Below is a small trained network, with its code and all its weights. Each question gives an input and a class and asks what happens when units are switched off, that is, made to give their printed mean instead of their output.

import numpy as np


def w(rows, s, z=0):
    codes = np.array(rows[::2]) - 128.0
    scale = np.full(codes.shape[1], s)
    scale[-1] = z or s
    return codes * scale


def f(y):
    return y / 2 * (1 + np.tanh(0.7978845608 * (y + 0.044715 * y**3)))


def log_softmax(a):
    a = a - a.max(-1, keepdims=True)
    return a - np.log(np.exp(a).sum(-1, keepdims=True))


def net(x, mask):
    res = np.array(x, float).reshape(1, 4) / 4 @ E
    y = f(res @ A[0][:, :-1].T + A[0][:, -1])
    res = res + np.where(mask, y, B[0][:, -1]) @ B[0][:, :-1]
    return log_softmax(res[-1] @ U[:, :-1].T + U[:, -1])


A, B = {}, {}
E = w([
[78,83,152,63,124,173,113,48,64,60],'x0',
[45,32,196,87,61,105,206,80,166,147],'x1',
[50,157,97,104,186,182,254,126,19,144],'x2',
[74,188,97,90,113,49,223,148,127,64],'x3',
],0.009)
A[0] = w([
[180,220,70,212,157,56,141,255,140,108,160],'N1',
[51,89,173,91,67,117,151,81,149,105,209],'N2',
[122,132,95,68,161,166,56,93,76,64,195],'N3',
[164,127,109,161,195,163,123,153,119,161,227],'N4',
[187,71,169,206,126,170,24,100,122,163,234],'N5',
[8,101,163,73,171,154,171,85,83,130,174],'N6',
[116,171,50,95,137,118,183,141,106,117,252],'N7',
[114,154,111,150,169,139,240,140,93,106,157],'N8',
[129,61,196,141,33,65,108,128,192,105,230],'N9',
],0.0077,0.0036)
B[0] = w([
[137,185,99,156,191,54,132,210,122,174,249],'N1',
[122,68,173,124,34,94,204,49,168,158,206],'N2',
[215,145,103,117,89,124,155,93,86,25,171],'N3',
[113,154,73,126,161,199,116,181,114,169,179],'N4',
[204,128,177,64,207,228,62,160,188,69,217],'N5',
[80,167,229,104,2,184,197,88,92,117,209],'N6',
[102,208,76,193,121,100,167,167,3,177,184],'N7',
[37,151,119,143,125,183,140,175,59,245,180],'N8',
[153,83,220,13,145,72,109,101,199,145,210],'N9',
],0.0081,0.014)
U = w([
[180,125,122,110,89,125,127,77,104,26,149],'0',
[126,155,36,230,186,108,116,182,117,160,2],'1',
[60,142,146,139,88,187,157,130,88,158,24],'2',
[152,159,129,127,153,33,93,175,177,135,196],'3',
[192,118,146,92,204,218,2,168,178,100,243],'4',
[119,8,169,85,101,107,138,89,231,153,150],'5',
],0.0093,0.00064)

Each question gives the input, the list of numbers given to net, and the class t.
The units are the neurons (one row each of A and B). Each row of codes is followed by its name. A weight is (code - 128) times the scale printed after its matrix; where a second scale follows, it is the last column's (A, B and U).
mask holds one flag per neuron, in row order. A switched-off neuron (its flag False) gives its mean, the last column of its row in B, instead of its output. The means were averaged over made-up inputs and are rounded, as every weight is.
A unit's drop is (log p(t) with every unit on - log p(t) with that unit switched off) / (log p(t) with every unit on - log p(t) with every unit switched off).
The circuit of an input: a set's keep is (log p(t) with only the set's units on - log p(t) with every unit switched off) / (log p(t) with every unit on - log p(t) with every unit switched off). Starting from all 9 units, units are removed one at a time, each time the one whose removal leaves the highest keep (on an exact tie, the one counted first), for as long as the keep stays at least 0.8.
circuit, biggest first: the units of the circuit, biggest drop first
top k neurons: the k neurons with the biggest drops, biggest first
drop of u: that unit's drop, to one decimal
input [1,3,-1,-6], class 4: circuit, biggest first => [N5]
input [0,2,0,-1], class 5: top 2 neurons => [N1 N7]
input [-5,-1,8,-3], class 1: circuit, biggest first => [N2 N9]
input [4,-8,6,7], class 1: top 3 neurons => [N7 N1 N2]
input [1,4,-8,-6], class 4: top 2 neurons => [N5 N6]
input [-7,2,6,0], class 1: circuit, biggest first => [N2 N9]
input [8,3,5,-7], class 0: top 3 neurons => [N3 N8 N7]
input [-7,1,7,-7], class 1: top 2 neurons => [N6 N9]
input [-3,-7,-1,-1], class 1: top 2 neurons => [N1 N9]
input [-3,3,-7,-2], class 4: top 2 neurons => [N5 N2]
input [-3,-1,-4,1], class 4: top 2 neurons => [N2 N7]
input [8,-7,-3,2], class 0: drop of N6 => -0.1
input [-7,-2,2,6], class 1: drop of N4 => 0.0
input [8,1,-1,3], class 0: drop of N9 => 0.1
input [-4,-2,6,6], class 1: drop of N1 => 0.1
